Below is a small trained network, with its code and all its weights. Each question gives an input and a class and asks what happens when units are switched off, that is, made to give their printed mean instead of their output.

import numpy as np


def w(rows, s, z=0):
    codes = np.array(rows[::2]) - 128.0
    scale = np.full(codes.shape[1], s)
    scale[-1] = z or s
    return codes * scale


def f(y):
    return y / 2 * (1 + np.tanh(0.7978845608 * (y + 0.044715 * y**3)))


def log_softmax(a):
    a = a - a.max(-1, keepdims=True)
    return a - np.log(np.exp(a).sum(-1, keepdims=True))


def net(x, mask):
    res = np.array(x, float).reshape(1, 7) / 4 @ E
    y = f(res @ A[0][:, :-1].T + A[0][:, -1])
    res = res + np.where(mask, y, B[0][:, -1]) @ B[0][:, :-1]
    return log_softmax(res[-1] @ U[:, :-1].T + U[:, -1])


A, B = {}, {}
E = w([
[219,65,163,71,67,105,121,174,121,128],'x0',
[128,120,129,140,125,128,135,134,114,128],'x1',
[147,152,246,201,126,86,73,124,164,134],'x2',
[124,199,158,125,82,254,167,180,184,115],'x3',
[81,63,102,154,68,108,128,132,197,183],'x4',
[80,128,162,102,67,147,96,61,84,90],'x5',
[156,115,102,127,142,180,38,137,95,195],'x6',
],0.0066)
A[0] = w([
[105,147,127,104,103,64,254,120,140,77,125],'n1',
[67,86,109,133,57,114,110,132,181,171,209],'n2',
[76,146,108,164,191,157,141,86,134,143,112],'n3',
[185,86,148,85,90,120,132,149,127,127,73],'n4',
[134,153,136,113,112,191,142,135,189,105,101],'n5',
[151,119,67,128,135,208,48,135,70,220,236],'n6',
[101,88,121,125,115,123,127,140,179,153,65],'n7',
[128,144,133,150,91,192,136,157,146,125,44],'n8',
[129,138,158,137,109,210,162,144,144,131,9],'n9',
[175,180,164,73,195,134,112,111,93,72,88],'n10',
[54,155,115,154,167,134,115,130,125,153,107],'n11',
[195,126,93,169,222,116,160,204,191,155,26],'n12',
[113,126,37,66,129,168,164,128,106,119,48],'n13',
[121,94,58,99,153,101,132,111,96,113,64],'n14',
[207,93,171,86,83,114,145,151,128,136,165],'n15',
[58,144,112,177,193,152,155,107,121,132,98],'n16',
[161,96,95,58,97,137,165,148,109,143,64],'n17',
[131,93,127,123,173,41,103,69,105,130,63],'n18',
[146,130,169,165,123,120,120,120,133,140,123],'n19',
[157,160,206,169,135,106,66,117,167,141,128],'n20',
[76,124,156,106,56,162,70,63,88,85,112],'n21',
[136,162,151,125,111,193,152,148,139,119,36],'n22',
[157,163,150,104,190,144,135,136,59,86,153],'n23',
[118,123,72,86,116,170,169,127,119,133,15],'n24',
],0.0085,0.0011)
B[0] = w([
[133,45,126,48,212,165,135,178,176,62,232],'n1',
[174,79,59,151,67,140,213,134,127,184,211],'n2',
[170,159,115,119,57,132,66,135,125,79,196],'n3',
[145,201,96,108,87,126,90,128,153,92,187],'n4',
[122,120,119,152,166,52,100,184,84,145,197],'n5',
[115,49,125,70,192,136,182,192,171,15,251],'n6',
[149,113,104,120,85,117,146,107,137,161,155],'n7',
[150,127,105,118,171,51,113,151,128,157,179],'n8',
[146,147,107,119,180,35,96,174,102,151,189],'n9',
[135,57,58,148,52,130,182,125,171,203,220],'n10',
[155,147,102,91,66,132,99,142,141,108,179],'n11',
[95,172,175,54,83,126,216,48,3,124,231],'n12',
[38,145,238,199,87,122,125,111,158,158,224],'n13',
[106,160,168,168,138,72,108,167,140,173,192],'n14',
[109,183,79,138,66,166,42,120,108,85,217],'n15',
[135,151,106,101,43,151,40,140,132,97,207],'n16',
[95,160,148,160,78,135,69,135,137,100,199],'n17',
[143,180,107,148,184,42,104,253,98,167,255],'n18',
[68,112,136,131,117,133,123,141,146,132,161],'n19',
[5,95,189,158,90,124,142,168,183,97,238],'n20',
[120,178,151,49,116,108,227,110,37,123,211],'n21',
[144,125,101,139,148,46,115,166,114,166,185],'n22',
[154,75,74,168,71,149,168,115,157,170,213],'n23',
[90,123,180,180,119,97,115,129,146,156,183],'n24',
],0.013,0.0045)
U = w([
[137,161,105,156,197,45,77,193,88,207,86],'0',
[37,131,253,217,95,142,112,130,179,140,134],'1',
[146,195,63,101,47,178,23,125,129,63,88],'2',
[112,171,180,54,118,140,207,72,2,148,111],'3',
[171,51,37,179,90,170,182,107,179,228,130],'4',
[126,50,140,71,215,169,132,161,186,42,123],'5',
[118,122,124,138,129,139,126,150,115,121,253],'6',
[168,139,146,167,189,191,97,66,130,162,103],'7',
],0.0068,0.0054)

Each question gives the input, the list of numbers given to net, and the class t.
The units are the neurons (one row each of A and B). Each row of codes is followed by its name. A weight is (code - 128) times the scale printed after its matrix; where a second scale follows, it is the last column's (A, B and U).
mask holds one flag per neuron, in row order. A switched-off neuron (its flag False) gives its mean, the last column of its row in B, instead of its output. The means were averaged over made-up inputs and are rounded, as every weight is.
A unit's drop is (log p(t) with every unit on - log p(t) with that unit switched off) / (log p(t) with every unit on - log p(t) with every unit switched off).
The circuit of an input: a set's keep is (log p(t) with only the set's units on - log p(t) with every unit switched off) / (log p(t) with every unit on - log p(t) with every unit switched off). Starting from the 12 units with the biggest drops (on a tie, the unit counted first), units are removed one at a time, each time the one whose removal leaves the highest keep (on an exact tie, the one counted first), for as long as the keep stays at least 0.8.
units of the circuit, in order: the units of the circuit, biggest drop first
most important unit: the unit with the biggest drop
k most important neurons: the k neurons with the biggest drops, biggest first
drop when u is switched off: that unit's drop, to one decimal
input [6,-4,0,0,-8,1,-2], class 4: units of the circuit, in order -> n10
input [5,5,3,2,-4,-1,-5], class 2: 3 most important neurons -> n15, n6, n4
input [-6,0,4,-4,0,-3,1], class 2: units of the circuit, in order -> n16, n3
input [2,1,2,8,-8,-7,5], class 0: 2 most important neurons -> n9, n22
input [-2,-4,4,1,-8,-4,-8], class 4: 2 most important neurons -> n10, n23
input [1,-4,-2,-4,-8,-5,8], class 4: 2 most important neurons -> n10, n23
input [-7,1,1,-2,5,6,-2], class 2: units of the circuit, in order -> n16, n3
input [6,3,-6,-1,0,-3,-2], class 1: units of the circuit, in order -> n13, n17
input [2,-3,1,4,4,0,-2], class 0: 2 most important neurons -> n10, n23
input [0,-6,-3,-2,0,-6,-8], class 5: 2 most important neurons -> n1, n21
input [-6,6,-7,4,0,-4,-6], class 1: 3 most important neurons -> n13, n24, n6
input [8,2,-2,5,2,-7,5], class 2: 3 most important neurons -> n15, n4, n17
input [4,0,-3,3,-3,7,-8], class 5: 2 most important neurons -> n1, n12
input [-8,-4,-4,4,-2,5,-3], class 2: 2 most important neurons -> n16, n3
input [-2,7,6,6,1,7,-6], class 3: units of the circuit, in order -> n21
input [-6,2,6,-5,-4,7,-2], class 3: 3 most important neurons -> n21, n13, n15
input [7,-4,-7,8,-4,3,0], class 0: 4 most important neurons -> n9, n22, n5, n8
input [5,2,1,-7,-5,1,-5], class 0: 2 most important neurons -> n18, n6
input [-3,2,6,7,-5,3,8], class 5: 3 most important neurons -> n6, n18, n20
input [-8,5,-4,2,3,2,0], class 2: most important unit -> n16
input [0,-4,-4,1,6,0,-3], class 4: 3 most important neurons -> n2, n20, n6
input [0,-5,-1,3,-7,-1,-3], class 4: units of the circuit, in order -> n10, n23
input [0,-2,-3,-7,0,1,-1], class 0: drop when n18 is switched off -> 0.3
input [8,-1,0,-7,-6,4,-7], class 2: drop when n8 is switched off -> 0.1
input [1,3,4,2,6,4,6], class 4: drop when n12 is switched off -> 0.3
input [-1,8,5,0,4,8,-1], class 3: drop when n21 is switched off -> 0.7
input [5,-5,3,5,4,7,-8], class 5: units of the circuit, in order -> n1
